[-16.7 -12.0 -15.9  11.7   2.7] gives -15.9

[[ 20.405  -5.718  20.356  -0.809]
 [ 17.152  13.151  16.529  14.103]
 [ 16.180 -11.633  18.186  -2.746]] gives 20.356

[ -6.2 -18.8  12.3   3.6   7.2  -9.7 -11.1] gives 12.3

[  18.544  -88.543 -152.326   99.514  117.483   21.078] gives -152.326

[-0.10 -0.06  0.17  0.15 -0.17] gives 0.17

[[ -2.767  -3.193 -20.532   4.209  -3.093  -2.381  -7.023]
 [ -6.019   0.672 -22.102  18.076  -0.330  -3.442  -8.699]
 [ -4.563  -0.228 -11.762  15.272  -0.901  -2.515  -8.959]] gives -20.532

[  32.243   58.179 -118.586   83.055  145.538  130.535  148.848] gives -118.586
---
[ 56  91   5 -65  43] value 56

[-67  31  74  72 -75  47  70] value 72

[[ 40 -83   5  23   5 -24   7]
 [ 42 -83   5  24   9 -27   8]] value 40

[ 63 -85  82  66  71 -79] value 71

[[-65   4   4 -88]
 [-24   6  13  63]] value 13

[-22 -10  48  74  14] value 48

[-73 -82   0 -69  54] value 0

[[-18 -28 -56   4 -29]
 [ 67   1  16 -42  19]] value 19

[[-27 -66   9  91 -24 -11 -26]
 [-72 -44  11 -36  13 -41 -20]] value 13

[-39  93   5 -60] value 5
---
[-45   8 -19 -68  -9 -74] gives -19
[-69   5   3  41  63 -34  50] gives 3
[-66  61 -94 -33] gives -94
[ 59  48  29 -29   1  69 -57] gives 29
[ 75 -73   1 -57 -29  59 -44] gives 1
[ -3 -20 -18 -76 -37] gives -18
[ 20  37  15 -56  81 -17] gives 15
[  7 -21  45 -67] gives 45
[ 49   6  59 -45 -28  76] gives 59
---
[-87  31  48 -51] value -51

[-60 -42  55 -84 -11] value -42

[ 72 -27 -14   5] value -14

[[ 13 -21 -36 -53  52 -12 -22]
 [ 14  25 -25 -62 -92  56 -25]] value 25

[ 50 -11  59 -32 -69] value -11

[  2  89  24  65  -9  27 -60] value 27

[[-61  25 -73  -1 -15]
 [ 34 -15  37   3   8]
 [  0 -33 -25 -58  51]] value 34

[[-24  29   3  16 -18  26]
 [ 50 -46 -23 -18  80 -35]] value 29

[[-31  53  31 -54   9  24]
 [-13  13   6   7 -51 -52]
 [-30  33 -45  86  -1 -30]] value 33
---
4900,6241,3676,6155
4946,6241,8201,3081
6321,4477,4805,3990
gives 4805

64,80,20,27,84
63,67,21,23,93
gives 21

-45,-38,-36,1,27 gives -36

51,185,160,168,162
211,167,162,163,185
201,187,171,157,177
gives 171

3182,3522,5467,2357,8036
4546,7949,1900,3552,2652
3972,3706,5280,2022,8066
gives 5280

713,284,754,227,585 gives 754

244,312,834,565,806,744,101 gives 834

-404,-23,832,-739 gives 832

6173,7815,7139,7033,2369,2470 gives 7139
---
[[-34 -13 -13 -53]
 [ 32  11  10  68]
 [  1   9  13 -93]] yields -13

[[-13 -58   2 -88  25  12]
 [-12 -43 -30 -59  22 -41]
 [ 78  58  49  50 -15  47]] yields 25

[[ 26  30 -12  30 -39  13  37]
 [  4  -3 -13 -80  44 -17 -38]
 [ 20  20 -48 -42 -82  15  20]] yields 13

[[ 66  -4 -71  58 -13 -14]
 [ 80  -3 -44  83   5   2]
 [-76  16 -21 -23 -11   8]] yields -13

[[ -5  12  32  22  47 -12 -27]
 [  0 -64 -13 -67 -44  44 -16]
 [ 14 -70  -6 -65 -37  33 -19]] yields -12

[[86 66 84 22]
 [13 11 15  4]
 [-9  2 -1  8]] yields 84

[[ 35 -22  39 -66 -18  46]
 [-32   3  -6 -16  23  13]
 [-43   2  33   7 -10  28]] yields -18
---
Input:
[[ -6  17  -4  14 -24  24]
 [-28  16  48  40  13  35]
 [-29  26  -6  13 -31 -77]]
Output: 24

Input:
[[-50  38  17  27]
 [ 82 -38 -46  49]
 [ 28 -90  42 -37]]
Output: 27

Input:
[[-34 -18  41 -13 -49  46 -14]
 [-12 -41  35 -27 -51  60 -24]
 [ 68 -69 -15   5   7  35   4]]
Output: -14

Input:
[[-32  14   9  20  -3 -10   6]
 [ 39  85  18  -4   7   1  30]
 [  4 -33 -76 -11  44  10 -19]]
Output: 6

Input:
[[ 48  46  45  32]
 [ 81  74  82  93]
 [-48 -41 -40 -64]]
Output: 32

Input:
[[ -7  31 -11  24  19  30 -27]
 [  6  81  21 -13 -47 -45  11]
 [-18 -21  -9  64  46  55 -26]]
Output: -27
---
[[ 12  26  20  10  14  21]
 [ 43  17  28 -17  18  12]
 [ -8  20  30  36  40 -30]] ⇒ 43

[[7155 8952 7242 2065 6400]
 [5714 8102 4915 1706 5279]] ⇒ 5714

[[-100 -171 -240  196   63  137  -70]
 [ 234  687  896 -404  197 -760  151]
 [ 340 -231  757  792 -361  985  153]] ⇒ 234

[[681 310 748 302 690]
 [714 749 619 419 287]
 [424 223 859 549 161]] ⇒ 714

[[416 590  67 365 343 274]
 [228 441 187 513 811 644]] ⇒ 228

[[1802 7231 4933 2974]
 [7881 2767 2712 6195]
 [2877 9492 1684 2533]] ⇒ 7881

[[-15   5 -15  29]
 [ 20 -26  16 -23]
 [ -4  -2 -18  28]] ⇒ 20

[[50 28 44  2 17]
 [32 43 19 89 22]] ⇒ 32

[[ -60  110  174 -266  232]
 [ 823 -214 -177 -556  332]] ⇒ 823

[[ 58 160  89  58]
 [134 871 227 357]] ⇒ 134
---
[[ -5  10   0 -36   5 -11 -74]
 [ 16  -8  -3  12 -13  -5  51]
 [-16  11   0 -27  12  -7 -78]] ans = -5

[[-61 -11   5  56  41   5  -6]
 [-29 -25 -67 -69 -57  -3 -18]
 [  1 -25 -42  17 -17  -1 -52]] ans = -61

[[-14 -14  30  28]
 [ 55  61 -28 -63]
 [  4  66 -69   4]] ans = -14

[[ -4  28   3 -13   2  -4   1]
 [  2 -67 -16  24   0  30 -10]
 [-29  -9 -35  -9  13  79 -17]] ans = -4

[[ 28  34  20  40]
 [-52  12 -11   3]
 [ -4 -25   8  68]] ans = 28

[[ 86 -35  35 -73]
 [  9  86  34 -19]
 [-32  69  71 -26]] ans = 86

[[20 43 70 21]
 [48 46 35 30]
 [ 5 24 70 13]] ans = 20

[[ 73  32 -56 -15 -49   8]
 [  7  59 -54  58 -57  45]
 [-44  26  11  14  18  -2]] ans = 73

[[ 24 -41  49  37]
 [-17  92 -24 -33]
 [ 33 -81  61 -50]] ans = 24
---
[7417 7242 9838 2069] value 9838

[[  24   77 -495  258]
 [-419 -900  493 -691]
 [ 147  609 -678  452]] value -678

[  1 316 912 115] value 912

[1 6 2 7] value 2

[554 157 834 388] value 834

[938 468 839  70] value 839

[ 523  -49 -168 -625] value -168

[[112  93 180  99]
 [205  59  83 141]] value 83

[[ 11 -10  30  22]
 [ 12  12   2  10]
 [-18  42 -49 -37]] value -49

[-651  -19  660 -392] value 660
